How the elements are linked:
HB @ HJ
HB § GD
HB ! JM
HB * DH
HB + BL
HN @ FL
HN § HP
HN ! CR
HN * NL
HN + FG
DJ @ DH
DJ § DL
DJ ! GD
DJ * SJ
DJ + PB
ZN @ PB
ZN § DZ
ZN ! PP
ZN * JM
ZN + BS
SG @ TP
SG § MR
SG ! BF
SG * GF
SG + CF
HP @ HN
HP § NL
HP ! FL
HP * HZ
HP + BF
MF @ TH
MF § BB
MF ! JP
MF * RQ
MF + DJ
MB @ DQ
MB § CJ
MB ! JJ
MB * BS
MB + TG
HL @ QG
HL § JJ
HL ! TQ
HL * DQ
HL + QT
BF @ FG
BF § TP
BF ! RT
BF * SG
BF + BB
JM @ DZ
JM § HJ
JM ! ZN
JM * HB
JM + CM
SD @ CF
SD § NJ
SD ! RQ
SD * SC
SD + SB
RF @ BL
RF § PP
RF ! QH
RF * PB
RF + DQ
QT @ JB
QT § GL
QT ! BR
QT * ZG
QT + QC
NJ @ SD
NJ § SC
NJ ! CF
NJ * RT
NJ + GS
QC @ HZ
QC § SN
QC ! NL
QC * JL
QC + MR
GF @ MR
GF § CR
GF ! SG
GF * FL
GF + NJ
BB @ MF
BB § RQ
BB ! TH
BB * CF
BB + DL
FM @ JL
FM § HM
FM ! SN
FM * GH
FM + FL
CJ @ MB
CJ § BS
CJ ! DQ
CJ * CC
CJ + LP
JB @ BR
JB § QT
JB ! GH
JB * GL
JB + HZ
BL @ QH
BL § RF
BL ! CM
BL * PP
BL + JJ
QL @ SJ
QL § SB
QL ! DL
QL * GS
QL + JM
TH @ JP
TH § MF
TH ! GS
TH * BB
TH + DH
DL @ DJ
DL § SJ
DL ! DH
DL * QL
DL + ZN
JL @ SN
JL § FM
JL ! QC
JL * HM
JL + CR
TQ @ GJ
TQ § QG
TQ ! LP
TQ * HL
TQ + BR
SN @ QC
SN § JL
SN ! HZ
SN * FM
SN + GF
SC @ NJ
SC § RT
SC ! SD
SC * FG
SC + JP
QG @ TQ
QG § HL
QG ! GJ
QG * JJ
QG + JB
PB @ PP
PB § ZN
PB ! RF
PB * DZ
PB + CJ
GL @ QT
GL § ZG
GL ! JB
GL * TG
GL + SN
HJ @ JM
HJ § HB
HJ ! DZ
HJ * GD
HJ + QH
CC @ BS
CC § CM
CC ! CJ
CC * QH
CC + TQ
JJ @ HL
JJ § DQ
JJ ! QG
JJ * MB
JJ + GL
SJ @ DL
SJ § QL
SJ ! DJ
SJ * SB
SJ + DZ
CF @ RQ
CF § SD
CF ! BB
CF * NJ
CF + QL
DH @ GD
DH § DJ
DH ! HB
DH * DL
DH + PP
FG @ RT
FG § BF
FG ! SC
FG * TP
FG + MF
FL @ CR
FL § HN
FL ! GF
FL * HP
FL + RT
TP @ BF
TP § SG
TP ! FG
TP * MR
TP + RQ
DQ @ JJ
DQ § MB
DQ ! HL
DQ * CJ
DQ + ZG
BS @ CJ
BS § CC
BS ! MB
BS * CM
BS + GJ
HZ @ NL
HZ § QC
HZ ! HP
HZ * SN
HZ + SG
QH @ CM
QH § BL
QH ! CC
QH * RF
QH + HL
PP @ RF
PP § PB
PP ! BL
PP * ZN
PP + MB
NL @ HP
NL § HZ
NL ! HN
NL * QC
NL + TP
LP @ TG
LP § GJ
LP ! ZG
LP * TQ
LP + HM
GS @ SB
GS § JP
GS ! QL
GS * TH
GS + HB
RQ @ BB
RQ § CF
RQ ! MF
RQ * SD
RQ + SJ
DZ @ ZN
DZ § JM
DZ ! PB
DZ * HJ
DZ + CC
BR @ GH
BR § JB
BR ! HM
BR * QT
BR + NL
CM @ CC
CM § QH
CM ! BS
CM * BL
CM + QG
CR @ GF
CR § FL
CR ! MR
CR * HN
CR + SC
HM @ FM
HM § GH
HM ! JL
HM * BR
HM + HN
GD @ HB
GD § DH
GD ! HJ
GD * DJ
GD + RF
ZG @ GL
ZG § TG
ZG ! QT
ZG * LP
ZG + JL
SB @ QL
SB § GS
SB ! SJ
SB * JP
SB + HJ
GJ @ LP
GJ § TQ
GJ ! TG
GJ * QG
GJ + GH
GH @ HM
GH § BR
GH ! FM
GH * JB
GH + HP
TG @ ZG
TG § LP
TG ! GL
TG * GJ
TG + FM
MR @ SG
MR § GF
MR ! TP
MR * CR
MR + SD
RT @ SC
RT § FG
RT ! NJ
RT * BF
RT + TH
JP @ GS
JP § TH
JP ! SB
JP * MF
JP + GD

The rows follow the links: the fewer symbols apart two elements are, the more alike their rows tend to be.

Each row is also shifted at random along 6 hidden directions that mean nothing.

Some elements, each with a row of numbers:
RT: 201 146 48 -65 -85 -51 -20 -61 -128 -18 -56 -91 -46 -16 52 -31 -96 -69 23 -86 -30 -20 -86 -134 -44 9 -244 10 -80 25 -59 -3 33
JJ: -20 -53 -8 -77 22 29 12 101 167 3 6 -42 90 44 -42 -2 9 -23 -95 -52 97 54 -28 12 -51 -1 203 15 71 -9 1 28 76
HJ: -77 -4 71 46 33 -148 14 -113 11 -197 156 -3 125 -52 86 -56 -4 1 -41 70 -153 170 137 -30 -1 88 38 -31 53 -53 -4 -43 -101
SJ: -158 66 140 37 -91 -21 14 -147 73 -117 -8 8 68 62 92 -59 24 -83 -38 166 -24 -58 -18 70 -53 -45 -16 92 65 87 -108 -56 -106
HN: -163 -221 -66 -112 238 5 104 86 -5 -40 26 180 37 -119 -170 55 99 75 164 9 -263 -12 -36 44 -24 -109 94 108 -59 131 -114 -47 176
MB: 135 18 -63 88 -45 74 -108 5 137 -43 -9 10 -12 93 18 14 -16 23 -111 -70 20 -51 -42 27 -31 -5 83 -60 128 77 73 22 6
CC: 244 71 50 133 25 -3 30 -91 50 -108 85 35 9 4 107 31 -17 44 -98 -127 -21 76 -13 -24 -50 77 73 82 71 112 4 4 -35
GS: -158 79 21 -13 77 -49 -14 -97 84 -136 -94 31 -149 -92 125 90 -166 -34 -84 28 -173 65 -128 -34 -8 -15 -13 -17 -99 -98 -18 -63 -27
DJ: -291 164 73 -43 105 -81 9 -93 127 -115 31 29 33 -5 19 -37 -65 -16 6 192 -179 57 -52 48 -34 -32 76 122 35 148 -141 4 -14
DH: -133 134 -7 -33 12 -129 -96 -113 90 -117 -34 15 -75 -63 -84 99 -74 30 -31 77 -137 111 -56 -95 -38 11 -42 -27 -65 -29 99 83 -3
JM: 59 -35 -12 55 -32 -152 -25 -116 -19 -111 106 11 65 -17 -56 -82 -5 -48 -29 131 -53 74 72 -34 -129 102 -24 -2 11 50 22 50 33
BB: 6 23 -80 140 -123 51 -35 -106 -48 -12 -104 -56 -150 18 154 28 -68 13 -4 -43 22 -90 -26 -76 55 -114 -132 -95 -55 -192 109 8 -4
BF: -61 -28 -52 -158 17 0 39 65 -39 67 -11 -79 3 -25 -28 -59 -42 -4 120 50 -116 -130 -14 -28 -46 -89 -78 -11 -45 42 -117 17 87
CJ: 134 47 -17 71 11 38 -37 8 126 -20 0 -15 -28 9 67 71 -31 88 -131 -153 70 81 -33 -54 8 2 119 -50 84 -59 117 50 6
DL: -180 -68 11 30 -149 0 -23 -85 48 -88 -14 -18 -15 -42 -36 76 103 36 20 105 -50 -8 27 -13 7 -59 0 -58 -48 -169 59 1 -106
FL: -18 -51 50 -67 67 9 61 37 -24 61 -61 83 95 28 -11 70 76 30 69 -117 31 14 28 -70 41 -158 -83 -1 43 -26 9 -51 -12
JP: -130 -7 40 56 -62 9 28 -95 38 -12 -97 -67 -68 19 126 39 -37 -29 -67 9 104 -24 -24 -62 18 -107 -37 -26 -67 -203 19 -8 -25
JB: 139 48 8 58 41 -12 -70 63 -152 -48 -7 77 38 -47 48 -19 -38 -63 -67 -151 -64 137 -3 69 128 143 -45 -65 46 -7 108 -83 -79
CR: -137 -62 -53 -133 133 14 21 123 38 24 -27 79 18 -49 7 115 3 138 86 -106 -166 26 29 -69 109 -178 -17 -111 8 -125 21 -46 -23
TG: -35 120 49 -68 52 44 -72 125 -20 -78 34 4 92 -23 3 -58 -21 -2 -43 -49 -158 117 -37 162 127 117 81 45 84 95 -31 -44 -99
DQ: 90 43 -79 -2 15 59 -96 37 186 22 -21 22 -4 57 -71 34 -32 -10 -101 -33 39 0 -106 -14 -74 14 128 2 59 108 37 79 126
ZN: -159 37 -8 -37 206 -110 56 0 90 26 146 -68 -24 -27 61 -80 -90 66 -11 163 -25 87 122 15 -35 102 212 -28 7 7 -96 24 21
SC: -20 -32 55 -19 -11 2 124 -50 -134 -44 84 -99 68 -37 84 -143 6 -31 122 15 -101 -66 16 15 13 -36 -78 117 -42 26 -158 -72 7
SG: -110 -8 -28 -142 37 37 19 86 2 94 -36 -44 94 100 61 -118 14 -23 103 102 -39 -169 10 15 -29 -167 -61 0 70 121 -156 -25 39
HZ: -7 77 49 -45 213 -6 33 46 -25 -1 -72 169 -52 -57 28 110 -34 41 7 -87 -140 28 -65 72 51 -11 -18 68 -15 169 -82 -107 -49
GH: 9 -56 -56 50 66 48 -33 106 -94 93 -19 70 -1 40 13 -67 14 -53 -15 -25 92 16 58 121 106 71 33 -34 38 4 58 -45 -18
SN: 20 -4 23 -11 162 10 -7 66 -55 -1 -81 161 -112 -129 78 151 -62 68 -45 -147 -155 59 -31 47 145 65 -38 -88 -75 -60 40 -162 -182

In each set, the symbols that take the first to the second take the third to the fourth, perhaps in another order. Give the fourth.
Answer with the element's name.
72 115 -8 43 84 74 -58 50 -45 135 -123 107 -61 89 101 4 -67 -42 -36 16 53 -95 -20 143 62 24 -55 -25 67 195 -30 -103 -126
to -36 16 -20 -162 8 -3 33 55 -57 73 -6 -107 -31 -50 20 -1 -56 48 93 -52 -65 -46 -4 -103 35 -48 -109 -33 -101 -113 -69 2 31
as -79 173 57 -2 -42 -90 -74 -122 48 -39 18 -4 30 54 -49 -28 -31 -36 -22 127 68 95 -10 -77 -57 -4 -72 8 34 51 41 109 3
to CJ

54 128 55 -64 206 -47 27 -22 -14 -64 -72 202 33 -9 32 58 -101 -21 7 -111 -204 76 -134 11 -20 -70 -115 99 40 281 -95 -76 16
to -105 -73 -16 102 -2 -4 6 -149 29 -233 -26 39 -51 -43 177 -21 -75 -56 -48 84 -269 -81 -71 86 -19 -26 -19 22 -55 10 -82 -148 -50
as -188 48 -14 -188 141 15 22 111 19 80 -10 -53 50 13 116 -94 -97 36 105 55 -146 -96 6 26 26 -112 -9 -10 55 68 -192 -54 8
to DJ

333 -124 47 111 -142 -22 -24 -63 55 -180 40 3 91 -37 -2 107 62 -36 -179 -243 39 137 -54 -115 -70 78 -7 -16 19 -92 142 -14 -4
to 219 34 76 118 67 -28 64 -67 72 -68 93 23 73 30 23 -21 -2 -22 -103 -119 91 106 -48 -35 -108 65 108 139 56 118 -33 41 75
as 54 -134 5 -76 50 -19 49 44 -41 50 -71 126 -53 -109 -147 221 98 98 69 -200 2 88 -25 -149 32 -84 -97 -29 -130 -144 131 6 31
to HZ

169 -92 -6 77 -55 14 48 -7 87 26 56 -22 30 37 -93 63 73 18 -68 -136 253 64 0 -107 -89 -14 111 7 23 -94 112 118 105
to 27 -12 93 -52 120 3 100 3 -22 29 -40 136 106 21 -1 38 46 -7 62 -100 -15 25 -24 -10 -2 -121 -72 103 55 117 -82 -71 -7
as 3 -137 -102 -123 18 -18 -4 74 -8 67 -56 77 35 18 -189 41 50 -13 116 -11 -64 -50 -46 -119 -88 -166 -123 -25 -48 52 -8 67 212
to HB

2 -97 -50 107 -104 -74 -70 -99 -11 -125 140 -9 66 43 -30 -123 71 -24 4 218 -91 -51 149 43 -92 84 3 -47 70 66 30 7 -55
to 135 46 48 63 82 -84 70 -64 26 -54 160 -42 -21 -59 94 -28 -45 56 -38 13 -40 46 65 17 -72 157 100 41 -3 101 -84 -27 -96
as -98 -103 61 -98 -101 130 3 156 -20 47 63 -99 152 -13 -52 -10 158 37 -13 -59 99 64 85 103 142 50 141 -15 60 -166 42 -26 -116
to JB

-149 97 174 -52 14 -127 59 -130 49 -107 -17 -21 69 -30 38 65 -44 -44 -45 45 38 160 -41 -87 -33 -19 -23 82 -28 -107 -39 -3 -53
to -145 74 -15 34 -135 -38 -104 -120 71 -80 -21 11 -48 26 -79 24 26 -3 9 156 -89 -45 -46 -2 -45 -42 -27 7 -15 45 37 57 -19
as 101 -32 148 66 116 -59 191 -63 34 -37 174 -59 74 -66 47 12 31 60 -34 -88 106 147 78 -54 -54 112 173 109 -42 -40 -79 3 -45
to CM

-79 82 -35 -118 -44 92 -112 165 45 33 -9 -49 7 -28 -74 12 18 32 -32 -19 -67 23 -26 106 130 61 106 -56 48 -23 58 24 -77
to 59 -37 52 -62 -128 53 -51 97 3 -48 41 -65 140 4 -84 -2 105 -45 -73 -57 35 46 -7 67 34 111 54 7 61 -33 10 -42 -83
as 11 11 -187 -74 -85 99 -193 153 149 6 -63 -5 -96 9 -176 69 -15 32 -47 49 -128 -96 -120 54 -10 43 89 -116 7 30 85 80 75
to HL

-32 -157 -64 -210 17 -55 76 91 -16 30 9 -58 6 -100 -126 16 -3 31 118 -34 -90 -23 -11 -131 -51 -83 -67 -15 -126 -98 -72 34 165
to 102 71 -89 -57 -134 35 -85 -6 -109 -16 -32 -45 -89 -3 76 -47 -42 11 94 26 -212 -208 -28 -14 -7 -49 -227 -66 -25 52 -35 -44 -61
as -25 164 -72 -65 80 32 -122 175 -37 104 -37 23 -54 -17 -68 8 -68 43 -19 -85 -30 101 -39 45 148 109 34 -71 33 -2 120 63 11
to JB

120 -38 -13 -96 -102 -15 -42 16 -66 25 -56 -19 101 68 -13 -73 16 -63 65 2 -17 -127 -4 -82 -104 -92 -193 -14 31 85 -52 -25 45
to 47 38 62 -63 -41 14 -15 9 -28 99 -66 60 138 143 72 10 64 -1 34 -74 103 -47 22 -46 6 -182 -153 -25 141 37 -23 -60 -69
as 67 -24 12 -129 -59 17 -75 111 55 -29 -33 -45 57 -45 -157 30 15 -43 -70 -70 24 85 -113 -17 -46 102 85 5 -20 12 15 38 72
to JJ

106 -31 -92 -1 -11 44 -61 8 -27 -9 -110 181 -101 -33 -126 151 68 24 69 -54 -194 -100 -104 14 -5 -90 -137 -27 -37 145 64 -26 25
to 95 -66 54 -27 23 16 63 14 -47 67 -86 135 11 -17 -119 124 112 16 80 -88 62 -22 -30 -21 -19 -82 -86 62 -41 68 21 -17 9
as 108 263 -64 112 -4 58 -109 -25 106 97 25 -35 -176 103 77 -10 -89 105 -21 92 13 -139 1 52 -41 77 41 -37 53 209 -1 98 -63
to RF

-71 75 40 -112 -62 97 -57 165 6 80 4 -89 88 29 -48 -44 57 -5 -26 -13 99 32 1 97 132 56 108 -19 109 -31 7 23 -76
to 93 -93 96 -11 -42 -36 64 93 -152 9 86 -37 211 -74 -89 -33 110 -52 -9 -180 166 221 78 9 102 132 37 55 2 -141 83 3 -31
as -103 141 -67 77 -114 -27 -139 -106 51 -14 22 4 -28 121 -18 -68 9 22 17 220 -29 -78 61 12 -44 -24 -31 -62 127 97 56 88 -33
to DZ

133 28 49 68 -154 -133 -67 -137 -45 -70 77 -44 63 35 56 -15 20 -41 -87 37 94 108 112 -120 -39 99 -102 -119 39 -103 123 11 -130
to 66 57 52 21 93 -168 27 -93 28 20 117 -69 12 1 -3 -70 -81 -27 -56 95 119 121 74 -92 -109 142 33 -19 -41 47 -28 63 51
as 223 27 9 57 -12 -122 -3 -80 1 -23 80 -34 -90 -82 -32 34 -44 31 -65 -14 21 57 47 -106 -106 179 4 -57 -70 -18 36 50 5
to BL

-54 -47 -112 67 -49 10 25 -95 15 63 -104 -27 -162 6 -67 -9 -63 -59 42 47 111 -95 -83 -78 -108 -94 -63 48 -144 -94 54 103 225
to -151 -45 -36 56 -112 -36 -69 -108 43 -147 85 46 48 22 -63 -33 90 14 40 200 -157 -47 55 22 -38 -22 11 -12 33 39 44 21 -40
as 110 -71 -92 55 7 37 -82 87 -109 77 -74 104 -83 -13 -41 25 21 -25 -15 -43 37 -32 28 81 70 75 -47 -117 -20 -20 138 -56 -48
to CR

-104 -36 -10 -16 -21 54 139 -35 -105 76 76 -107 28 20 24 -156 35 -18 175 92 21 -149 30 38 -1 -94 -21 144 -46 35 -153 30 127
to -35 -98 84 -176 35 -47 140 51 -77 6 57 -119 136 -58 33 -78 3 -13 78 -54 -16 12 51 -86 -4 -46 -54 42 -62 -115 -128 -61 3
as -68 12 -27 -18 99 37 -35 129 -80 5 41 50 34 -60 -2 -62 3 -1 2 -49 -86 104 34 144 145 118 84 -4 53 -6 57 -47 -12
to LP

-129 53 23 24 -124 -17 -75 -135 92 -96 -85 15 -85 -13 -12 76 -3 -13 -28 124 -68 -43 -60 -30 -41 -36 -62 -14 -69 -18 24 15 -71
to -15 54 13 15 89 -124 9 -51 36 3 110 -54 -13 -19 45 -61 -65 34 -47 106 17 72 116 -36 -63 117 91 -40 -10 10 -26 40 -26
as -164 -79 -78 34 2 -15 -36 -10 69 6 128 -66 -24 -5 22 -68 45 128 32 202 -32 -41 199 44 10 43 122 -138 37 -104 24 19 -73
to BS

-168 -114 -184 -30 129 93 -20 154 226 -39 45 -4 -108 -87 -46 116 -4 197 -27 -77 -173 27 -1 20 61 -41 295 -104 -16 -160 80 53 75
to 139 -75 96 46 119 -23 101 6 -104 64 -52 122 63 25 -14 -52 27 -147 -2 -8 118 1 -15 124 -37 82 -21 128 5 205 -104 -99 -20
as 171 -26 -76 -31 -134 19 -130 50 110 -33 -40 -14 22 52 -160 31 40 -77 -98 -24 25 -47 -107 -11 -132 57 61 -24 21 83 63 61 106
to HZ

-120 141 82 46 -66 -46 -63 -144 70 -136 0 28 10 61 65 -26 -4 -19 -20 160 -127 -18 -32 70 -43 -28 -45 45 83 140 -36 -10 -128
to 5 -32 119 101 -232 -67 -53 -180 -30 -198 63 14 127 19 29 16 98 -28 -38 71 -61 35 52 -28 -11 -9 -111 -5 68 -58 56 -45 -181
as 54 169 43 -29 206 -158 34 -26 65 -39 110 -18 -58 -53 69 -53 -191 -4 -76 83 -44 141 27 -53 -108 174 82 13 -22 131 -89 41 22
to PP

-192 -91 50 -19 -87 -54 24 -96 48 -60 0 -29 19 -49 -130 61 90 -3 24 135 -3 8 -9 -46 -66 -57 39 74 -96 -82 -8 40 26
to -71 26 20 26 -108 -36 -29 -135 63 -29 -118 -29 -100 -10 -21 78 -25 -43 -52 53 46 -17 -90 -84 -62 -52 -78 -10 -88 -105 41 3 5
as 31 -7 -115 -6 -72 54 -127 140 -66 -72 19 54 -6 -82 -156 -16 51 4 17 -11 -197 12 -44 135 102 115 17 -18 18 57 96 29 37
to GJ

